Here is a tiny trained network, its code and every weight. The questions are about switching its units off for an input and a class, where a switched-off unit gives its printed mean instead of its output.

import numpy as np


def w(rows, s, z=0):
    codes = np.array(rows[::2]) - 128.0
    scale = np.full(codes.shape[1], s)
    scale[-1] = z or s
    return codes * scale


def norm(h):
    return h / np.sqrt((h * h).mean(-1, keepdims=True) + 1e-5)


def f(y):
    return y / 2 * (1 + np.tanh(0.7978845608 * (y + 0.044715 * y**3)))


def log_softmax(a):
    a = a - a.max(-1, keepdims=True)
    return a - np.log(np.exp(a).sum(-1, keepdims=True))


def net(x, mask):
    res = np.array(x, float).reshape(1, 8) / 4 @ E
    u = 0
    for l in range(4):
        y = f(norm(res) @ A[l][:, :-1].T + A[l][:, -1])
        res = res + np.where(mask[u : u + 10], y, B[l][:, -1]) @ B[l][:, :-1]
        u += 10
    return log_softmax(norm(res)[-1] @ U[:, :-1].T + U[:, -1])


A, B = {}, {}
E = w([
[119,56,48,194,115,111],'x0',
[125,127,128,128,129,128],'x1',
[127,129,128,129,126,127],'x2',
[126,130,130,131,127,128],'x3',
[134,109,138,112,139,2],'x4',
[127,127,126,126,128,129],'x5',
[125,126,130,128,127,128],'x6',
[106,127,134,160,198,134],'x7',
],0.0037)
A[0] = w([
[130,167,155,109,238,130,41],'L0N0',
[96,158,236,18,156,38,29],'L0N1',
[179,97,59,169,138,1,91],'L0N2',
[150,201,164,89,132,210,59],'L0N3',
[79,80,85,165,72,190,104],'L0N4',
[178,192,182,90,148,227,2],'L0N5',
[86,153,177,107,220,111,39],'L0N6',
[157,107,132,146,122,106,125],'L0N7',
[110,137,114,157,131,134,90],'L0N8',
[164,209,182,90,133,228,74],'L0N9',
],0.0034,0.00087)
B[0] = w([
[113,111,144,254,126,109,155],'L0N0',
[221,202,71,115,119,216,255],'L0N1',
[44,108,192,78,97,152,221],'L0N2',
[69,49,123,128,103,54,212],'L0N3',
[180,199,128,159,91,150,208],'L0N4',
[40,60,105,121,114,62,221],'L0N5',
[152,127,126,242,116,119,152],'L0N6',
[98,143,144,103,126,160,129],'L0N7',
[139,127,123,106,143,142,126],'L0N8',
[37,35,117,117,96,62,252],'L0N9',
],0.0032,0.0016)
A[1] = w([
[108,98,116,225,222,190,5],'L1N0',
[145,117,97,147,117,84,112],'L1N1',
[147,120,95,137,124,98,116],'L1N2',
[114,102,126,94,87,110,116],'L1N3',
[162,35,86,133,115,23,94],'L1N4',
[110,122,121,77,91,83,88],'L1N5',
[204,234,176,121,254,67,106],'L1N6',
[139,102,136,143,117,95,104],'L1N7',
[142,99,118,130,185,65,118],'L1N8',
[111,141,144,90,96,111,96],'L1N9',
],0.0032,0.0026)
B[1] = w([
[139,135,125,5,159,134,240],'L1N0',
[123,146,158,113,122,164,110],'L1N1',
[123,150,151,117,122,154,104],'L1N2',
[118,145,103,109,94,146,206],'L1N3',
[54,171,177,78,109,187,212],'L1N4',
[117,120,94,52,119,178,158],'L1N5',
[198,142,166,231,95,100,255],'L1N6',
[109,139,132,117,122,163,84],'L1N7',
[103,136,163,160,112,186,116],'L1N8',
[122,124,83,94,135,142,122],'L1N9',
],0.0034,0.00046)
A[2] = w([
[241,178,165,62,47,75,7],'L2N0',
[252,181,137,67,58,109,30],'L2N1',
[69,56,148,175,176,79,52],'L2N2',
[94,91,89,170,123,226,124],'L2N3',
[47,58,146,203,161,69,66],'L2N4',
[129,94,63,151,213,218,64],'L2N5',
[71,58,143,187,145,29,93],'L2N6',
[14,43,100,213,236,173,84],'L2N7',
[60,100,101,22,53,207,115],'L2N8',
[122,138,143,138,104,154,139],'L2N9',
],0.0028,0.0017)
B[2] = w([
[141,148,73,73,204,148,150],'L2N0',
[111,160,77,109,218,169,143],'L2N1',
[109,176,138,75,146,191,139],'L2N2',
[172,146,127,140,162,75,196],'L2N3',
[107,201,163,52,161,210,159],'L2N4',
[209,165,99,65,121,50,158],'L2N5',
[79,166,168,94,146,190,152],'L2N6',
[153,227,128,5,172,139,253],'L2N7',
[120,93,149,183,111,54,229],'L2N8',
[136,115,128,136,139,114,139],'L2N9',
],0.0032,0.002)
A[3] = w([
[79,88,184,147,83,108,43],'L3N0',
[91,116,122,125,134,109,125],'L3N1',
[228,201,126,36,102,126,47],'L3N2',
[216,201,98,96,175,109,138],'L3N3',
[120,109,72,168,128,202,129],'L3N4',
[237,86,77,209,25,113,95],'L3N5',
[35,59,155,205,131,192,75],'L3N6',
[37,157,199,70,220,165,2],'L3N7',
[62,34,146,94,67,92,18],'L3N8',
[175,130,77,193,253,234,87],'L3N9',
],0.004,0.0016)
B[3] = w([
[202,130,105,68,91,108,135],'L3N0',
[165,168,123,111,111,157,138],'L3N1',
[169,100,25,111,230,121,202],'L3N2',
[195,52,59,102,88,66,247],'L3N3',
[166,111,125,128,194,95,150],'L3N4',
[65,104,157,168,211,220,248],'L3N5',
[198,167,75,57,163,82,143],'L3N6',
[45,191,70,153,217,226,239],'L3N7',
[183,144,173,94,39,112,203],'L3N8',
[179,137,146,5,44,16,220],'L3N9',
],0.0035,0.0018)
U = w([
[86,91,165,69,2,116,236],'0',
[226,105,44,70,182,76,188],'1',
[18,208,162,100,214,196,162],'2',
[184,170,214,242,168,62,19],'3',
[116,33,88,241,120,238,10],'4',
],0.009,0.0012)

Each question gives the input, the list of numbers given to net, and the class t.
The units are the neurons (one row each of A and B). Each row of codes is followed by its name. A weight is (code - 128) times the scale printed after its matrix; where a second scale follows, it is the last column's (A, B and U).
mask holds one flag per neuron, layer by layer. A switched-off neuron (its flag False) gives its mean, the last column of its row in B, instead of its output. The means were averaged over made-up inputs and are rounded, as every weight is.
A unit's drop is (log p(t) with every unit on - log p(t) with that unit switched off) / (log p(t) with every unit on - log p(t) with every unit switched off).
The circuit of an input: a set's keep is (log p(t) with only the set's units on - log p(t) with every unit switched off) / (log p(t) with every unit on - log p(t) with every unit switched off). Starting from the 12 units with the biggest drops (on a tie, the unit counted first), units are removed one at a time, each time the one whose removal leaves the highest keep (on an exact tie, the one counted first), for as long as the keep stays at least 0.8.
units of the circuit, in order: the units of the circuit, biggest drop first
most important unit: the unit with the biggest drop
top k neurons: the k neurons with the biggest drops, biggest first
top k neurons in layer l: the k neurons of layer l with the biggest drops, biggest first
drop when u is switched off: that unit's drop, to one decimal
input [-8,3,-5,3,8,-4,6,-7], class 1: top 2 neurons => [L0N1 L3N2]
input [3,-6,1,3,-1,3,4,6], class 1: top 2 neurons => [L0N9 L0N5]
input [-6,3,-5,1,3,-1,0,-2], class 1: most important unit => L0N1
input [-2,1,8,8,-4,0,1,0], class 0: units of the circuit, in order => [L0N9 L3N5]
input [0,-2,3,6,4,-6,-3,2], class 3: units of the circuit, in order => [L1N6 L0N9 L0N5]
input [1,-5,1,-6,-1,8,-6,-7], class 4: units of the circuit, in order => [L3N5 L2N7]
input [6,1,-3,-4,7,0,0,1], class 2: top 2 neurons => [L2N4 L2N6]
input [-8,0,-6,-8,5,6,0,0], class 1: units of the circuit, in order => [L0N1 L3N2]
input [3,7,-5,-3,-7,-5,3,1], class 1: top 2 neurons => [L3N9 L2N7]
input [-5,-1,-2,0,3,8,-7,1], class 3: top 4 neurons => [L1N6 L0N0 L0N6 L2N7]
input [3,-2,7,7,1,7,4,7], class 2: top 2 neurons => [L0N1 L3N7]
input [-5,7,-8,-8,2,4,8,6], class 3: top 2 neurons => [L0N1 L1N6]
input [-7,8,-6,1,2,-7,4,4], class 3: top 2 neurons => [L0N1 L1N6]
input [1,4,7,-3,7,-4,6,5], class 2: most important unit => L0N2
input [1,3,8,6,-6,-6,-5,5], class 1: top 2 neurons => [L0N2 L2N5]
input [-1,5,4,-1,-2,-6,-5,0], class 0: top 2 neurons in layer 3 => [L3N8 L3N5]
input [-2,0,2,8,3,-1,-5,1], class 3: top 2 neurons in layer 1 => [L1N6 L1N0]
input [-7,3,-2,-6,3,5,-8,-7], class 1: top 2 neurons => [L0N1 L3N2]
input [1,4,1,3,7,5,-3,8], class 2: top 2 neurons in layer 0 => [L0N2 L0N4]
input [3,3,-5,-4,-4,2,4,1], class 1: top neuron in layer 1 => [L1N6]
input [-8,-5,-6,-3,8,-2,-5,-7], class 1: drop when L0N1 is switched off => 0.2
input [-7,3,4,-1,6,-7,7,4], class 3: drop when L2N7 is switched off => 0.1
input [-2,3,-1,-3,3,1,7,2], class 3: drop when L0N2 is switched off => 0.0
input [1,-3,-4,8,-2,3,2,-7], class 4: top 2 neurons in layer 3 => [L3N5 L3N9]
